In the rows, zero is written as 128.
Group and class of each row:
[130 120 102 102 111 141 134  70 156 139 101 147  88 117 119 144 125 149
 139 129 124 137 102 117 104 124 133 141 108 191  80 157 145 112 133 119
 178 142 117 115 115 145 129 129 114 132 134 119 135 116 125 133 105 130
 130 118 115 142 134 151 147 124 148 111 125 122 135  97 107 122 144 130
 128 160  52 127 149 118 134 139 122 117 147 140 121 130 127 122 110 116
 147 100 112 126 131 127 113 110 146  66 141 127 133 129 133 104 128 118
 164 124 110 119 158 113 183 124 131 130 132 129 140 116 185 142  97 140
 147 117 125 133 161  76 165 142 131 143 122 144 116 129 146 156 118] | E J460
[136 128 122 123 117 144 133  92 174 157 114 155 139 116 123 140 111 141
 136 134 107 142  88 107 118 114 132 130 123 124  66 150 142 126 123 129
 171 124 112 120 121 124 144 115 113 141 129 126 139 130 129 145 123 126
 132 122 120 134 129 170 129 130 134 118 112 130 141 117 134 127 128 139
 112 181  66 130 145 121 121 119 129 128 127 125 120 131 134 128 107 113
 142 115 128 116 122 132 128 135 122  79 130 144 131 127 144  96 143 130
 133 124  96 152 150 134 131 140 122 121 130 130 143 117 166 124 111 140
 130 115 156 138 134 105 137 142 125 128 126 134 137 126 135 151 107] | E J460
[125 126 136 144 130 136 158 116 163 127 143 150 144 121 119 136 125 127
 131 128 140 134 112 116 128 116 120 133 124 117 100 125 137 144 122 124
 150 124 144 138 128 117 135 115 124 101 135 126 118 138 113 133 107 107
 135 140 123 130 119 135 132 147 127 118 108 122 127 143 122 125 103 124
 128 137 106 116 132 129 140 103 116 149 127 146 129 130 138 127 122 133
 126 131 146 129 130 139 125 123 134 123 128 140 111 113 137 116 108 133
 123 128 140 145 120 140  96 127 129 123 127 127 115 130 146  87 122 122
 119 128 128 128 144  92 113 135 135 122 114 118 131 140 127 144 115] | H J144
[121 136 116 121 105 137 122  95 170 118 123 151 123 136 136 139 122 121
 137 118 133 128 121  94 125 106 136 133  90 135 118 142 140 123 128 111
 161 134 127 103 126 129 133 125 121 119 140 120 130 140 121 152  93 120
 129 132 111 140 121 145 126 166 125 110 116 118 151 139 105 124 133 133
 124 133  80 121 147 126 119 137 103 122 119 149 131 114 115 112 128 122
 153 124 123 130 133 132 149 110 148 110 162 139 135 124 145 124 101 131
 130 132 151 144 133 137 106 120 120 136 131 120 134 122 167 132 111 143
 110 131 125 128 171  75 138 137 131 116 116 150 136 140 127 152 131] | H J144
[134 125 118  94 113 132 111 104 190 121  84 133 105  82 126 130  91 112
 143 106 138 147  98 106 105 126 147 127 114 137  84 149 144 121 135 114
 116 120 125 123 141 129 112 142 127 152 128 140 134 140 120 130 126 110
 133 120 132 129 132 129 146 108 113 126 135 123 153 121 101 130 143 147
 127  77  45 118 122 134 126 129 135 102 128 136 149 119 133 118 142  99
 130 107 110 127 128 131 111 121 137 113 157 114 123 125 130 117 148 127
 133 130 121 145 147 116 182 128 121 120 125 125 127 135 190 140 126 133
 111 122 134 141 157 151 135 130 111 159 132 125 130 129 115 141 113] | J J735
[134 123 152 150 135 116 157 128  97 121 144 171 149  98 119 134 142 134
 134 136 126 122 141 122 132 123 125 135 142 127  98 113 133 128 128 118
 154 112 115 148 111 122 138 135 106 105 106 145 116  85 104 122 138 132
 130 123 110 114 132 159 152 152 141 147 108 106 112 136 173 135 116 101
 128 140 147 141 119 128 130  72 127 130 132 140 141 146 104 134 114 122
 129 132 191 124 127 137 122 124 125 145 117 124 131 149 122 116 116 156
 118 128 105 114 125 115  38 139 125 140 122 130 125 149 146 131 154 133
 109 126 150 132 105 181 114 126 121 109 131 131 109 134 115 124 122] | D J466
[125 141 121  78 119 143 121 116 188 124  96 137 102 111 119 122  90 120
 117 120 118 143  99 131 122 145 150 130 129 130 104 132 130 137 124 115
 113 127 129 126 137 119 118 137 117 157 118 147 141 130 137 118 120 124
 123 129 133 122 109 116 153 112 105 112 126 117 141  91  84 110 145 145
 122  16  78 137 137 134 124 123 130 100 132 137 122 132 135 131 129 125
 118 112 120 116 127 129 132 125 129 134 147 135 112 109 121 126 146 111
 140 143 108 156 148 108 211 145 119 117 122 129 210 142 142 125 110 125
 107 120 122 126 145 127 140 133 116 147 132 123 133 125 119 136 127] | J J735
[124 126 115  99 106 160 122 112 161 129  97 125  89 121 133 132  97 134
 141 125 122 128  98 131 119 133 134 131 124 117 108 144 138 128 134 116
 153 142 128 125 121 126 136 122  95 154 131 128 135 127 151 122 113  99
 135 125 124 140 117 131 156 108 130 115 125 127 136 104 104 126 142 134
 123 137  58 138 140 120 121 142 140 125 134 128 126  85 123 130 117 138
 138 107 114 125 132 128 126 136 116  79 135 123 122 106 127 122 169 108
 164 136 106 152 150 118 200 129 129 117 132 132 120 124 147 112  87 116
 152 112 119 127 143  93 153 133 126 152 118 124 130 119 146 144 122] | E J550
[126 141 125 113 108 136 104  93 192 125 137 142 118 132 123 142 116 114
 131 110 146 140 121 110 121 112 126 141 106 125 110 148 150 113 127 104
 147 126 123 122 141 104 133 128 117 122 142 124 132 143 120 132  95 115
 133 129 120 129 114 143 136 122 131 101 126 126 174 140  94 123 106 133
 123 113  49 114 151 128 117 139 107 123 126 143 132 131 141 120 147 116
 166 120 125 136 131 137 136 130 138 101 161 141 113 116 137 116  95 129
 136 141 131 151 141 133 112 131 109 136 119 117 119 120 191 129 105 144
 109 113 130 107 183  31 156 142 144 112 123 136 136 133 124 157 115] | H J150
[128 132 126 122 113 131 120 112 167 109 121 143 134 125 122 126 113 116
 132 121 137 140 134 116 121 125 134 112 122 124 113 119 135 123 119 163
 134 116 128 145 132 130 161 125 122 128 142 122 119 141 129 137 127 110
 135 137 128 132 117 133 138 124 125 112 128 128 141 136 107 123 129 128
 121 110  92 117 137 136 119 126 114 129 120 154 123 149 143 114 117 134
 132 124 140 128 131 151 133 127 130 131 222 142 116 123 135 118 122 132
 124 130 132 141 133 129 118 126 135 127 128 125 119 143 157 125 118 130
 109 119 134 119 155  79 133 139 137 115 117 129 161 143 139 145 126] | H J150
[132 136 129  94 112 133 138 112 177 139  91 168 104  74 115 137 111 157
 140 143 142 137  95 137 109 133 143 139 132 130  48 159 141 131 127 110
 156 134 115 124 123 114 130 134  92 152 124 157 127 126 133 113 129 118
 134 127 130 134 141 141 124 117 131 122 121 116 113  98 107 108 146 123
 131 113  42 124 135 141 124 108 163  98 130 115 133 143 128 132 133 124
 107 123 137 134 133 154 115 119 113 112 128  97 105 130 128 120 155 123
 138 134  93 147 137 118 174 134 113  91 126 122 125 132 159 128 131 137
 123 114 146 138 149 154 116 130 121 133 140 126 104 121 104 137  99] | J J433
[120 130 121  85 120 135 115 111 177 129  81 131  73  90 131 124  79 116
 135 139 137 133  98 128 116 129 143 134 147 103 100 164 131 126 145 110
 136 146 140 114 132 141 117 139 105 163 134 150 132 126 150 117 113 106
 137 127 123 131 127 127 144 114 118 126 129 132 140 110  84 118 159 140
 136  98   4 119 135 152 136 136 160 105 125 149 140 131 124 146 139 135
 124  97 115 131 138 141 118 126 130  95 134 111 121 118 130 123 128 116
 150 149 104 144 157 109 221 146 120 109 122 128 152 135 137 131  99 114
 127 135 119 128 173 136 130 126 113 136 145 128 140 123 113 149 110] | J J735
